manas: [ 54 150 110  95 115 100 151 143 108]
Kinef: [103  92 158  93 150 141 175 175  92]
muka: [103 143 158  93 150 141 175  93 155]
again muka: 
[93]
asked: [ 54 150 110  95 115 100 151 143 108]
manas

Vatu: [131 133  85 136 125  83 134 124]
muka: [129 127 115 139 126 111 130 130]
Kinef: [129 124 166 117 130 166 123 134]
vuli: [128 154 119 154 133 121 154 154]
Sivun: [128 120 136 130 136 134 119 137]
birop: [132 132 127 129 123 126 132 125]
manas: [126 128 116 148 129 113 124 130]
Perar: [131 127 117 133 125 116 127 127]
voke: [134 131 134 129 129 126 129 132]
lut: [125 126 122 189 145 121 118 129]
lop: [126 138 117 148 131 118 124 138]
muzep: [135 133 119 126 123 120 133 126]
again vuli: 
[154]
again Kinef: 
[166]
again muka: 
[130]
again lop: 
[138]
asked: [134 131 134 129 129 126 129 132]
voke
again Perar: 
[127]
asked: [128 120 136 130 136 134 119 137]
Sivun

Perar: [ 96 158 148  93 139 131  86 146 126 116 192 138 136 116 142  75 100 167
  94  98]
lut: [ 71 139 139 140 198 132 100 115 119 161  83 115 115 115 174 120 117 115
 115 106]
muka: [ 96 158 148  93 139 138  86 146 126 136 192 138 136 136 138 138 100 133
 136 196]
again Perar: 
[116]
asked: [ 96 158 148  93 139 131  86 146 126 116 192 138 136 116 142  75 100 167
  94  98]
Perar
asked: [ 96 158 148  93 139 138  86 146 126 136 192 138 136 136 138 138 100 133
 136 196]
muka

lut: [135 125 129 125 135]
Kinef: [132 123 132 128 133]
muka: [127 130 127 127 132]
muzep: [121 125 121 121 136]
birop: [ 55 127 125 122 130]
again muzep: 
[121]
again Kinef: 
[132]
asked: [135 125 129 125 135]
lut
again muka: 
[127]

voke: [158 164 121 120 110 139 134 104 115 124 103 119 142 113 106 112 112 152
 161 153 119 113 121 151 141 119 124 115 118 156 146 110 144 114 138 121
 134 151 154 116 152 117 159 155 114 152 119 156 124 164 112 118 117 122
 117 116 116 124]
muka: [122 121 126 124 124 123 123 126 124 126 126 124 123 124 127 128 128 123
 121 120 125 127 130 122 128 125 129 129 124 120 124 124 121 125 128 124
 123 124 126 124 119 125 121 122 124 124 126 129 129 122 123 124 128 128
 128 125 125 130]
Kinef: [182 181 121 119 101 151 134  69 109 126  66 109 137 101  75  88  90 153
 171 159 132  95 113 170 139 117 121  98 103 164 144  91 146  99 135 123
 136 164 159 112 150 110 166 157 104 162 115 166 121 177 101 108 103 101
 103 107 107 116]
asked: [122 121 126 124 124 123 123 126 124 126 126 124 123 124 127 128 128 123
 121 120 125 127 130 122 128 125 129 129 124 120 124 124 121 125 128 124
 123 124 126 124 119 125 121 122 124 124 126 129 129 122 123 124 128 128
 128 125 125 130]
muka
asked: [158 164 121 120 110 139 134 104 115 124 103 119 142 113 106 112 112 152
 161 153 119 113 121 151 141 119 124 115 118 156 146 110 144 114 138 121
 134 151 154 116 152 117 159 155 114 152 119 156 124 164 112 118 117 122
 117 116 116 124]
voke
asked: [182 181 121 119 101 151 134  69 109 126  66 109 137 101  75  88  90 153
 171 159 132  95 113 170 139 117 121  98 103 164 144  91 146  99 135 123
 136 164 159 112 150 110 166 157 104 162 115 166 121 177 101 108 103 101
 103 107 107 116]
Kinef

birop: [124 114 133 132 118 121 127 133 137 140 128 116 131 132 124 132 122 143
 129 137 131 140 134 131 116 137 135 135 122 118 146 129 131 125 116 133
 119 134 112 116 129 121 136 132 112 149 116 110 103 140 115 134 145 107
 123 108 138 141  98 122 151]
manas: [124 114 133 132 157 121 127 133 137 140 128 116 131 124 103 132 158 143
 129 137 131 124 134 131 116 137 135 135 122 118 146 129 120 125 116 133
 123 134 113 124 124 124 135 130 125 134 129 128 138 137 130 124 125 123
 124 137 129 127 123 120 127]
muzep: [124 114 133 132 118 121 127 133 137 140 128 116 131 132 103 132 158 143
 129 137 131 140 134 131 116 137 135 135 122 118 146 129 120 125 116 133
 123 134 113 124 124 133 135 130 125 134 129 128 138 137 130 124 125 123
 124 137 129 127 123 120 127]
Kinef: [124 114 133 132 118 121 127 133 137 140 128 116 131 132 124 132 122 143
 129 137 131 140 134 131 116 137 135 135 122 118 146 129 131 125 116 133
 119 134 113 124 124 133 135 130 125 134 129 128 138 137 130 124 125 123
 124 137 129 127 123 120 127]
vuli: [125 136 159 137 114 124 115 118 150 142 134 116 139 132 158 139  91 125
 164 125 127 118 125 146 137 119 139 127 119  99 144 121 138 103 106 109
 119 153 115 134 107 131 133 129 142 119 129 138 163 127 151 116 122 135
 129 138 121 103 142 139 119]
asked: [125 136 159 137 114 124 115 118 150 142 134 116 139 132 158 139  91 125
 164 125 127 118 125 146 137 119 139 127 119  99 144 121 138 103 106 109
 119 153 115 134 107 131 133 129 142 119 129 138 163 127 151 116 122 135
 129 138 121 103 142 139 119]
vuli
asked: [124 114 133 132 118 121 127 133 137 140 128 116 131 132 103 132 158 143
 129 137 131 140 134 131 116 137 135 135 122 118 146 129 120 125 116 133
 123 134 113 124 124 133 135 130 125 134 129 128 138 137 130 124 125 123
 124 137 129 127 123 120 127]
muzep

vuli: [127 130 131 128 131 129 130 133]
lut: [130 130 128 130 130 129 132 128]
lop: [131 134 135 131 129 126 135 132]
manas: [131 134 131 131 131 126 135 131]
Sivun: [131 131 135 131 129 133 129 128]
voke: [132 122 133 114 126 118 136 117]
Vatu: [192  69  47 141 170 170 167 202]
birop: [127 128 129 122 129 126 127 125]
again manas: 
[131]
again Vatu: 
[170]
asked: [192  69  47 141 170 170 167 202]
Vatu

birop: [125 125 125 129 126 129]
Kinef: [197 179 114 114 175 114]
Sivun: [102 107 144 117 109 127]
Vatu: [ 89 100 144 103  99 133]
again Kinef: 
[114]
asked: [125 125 125 129 126 129]
birop

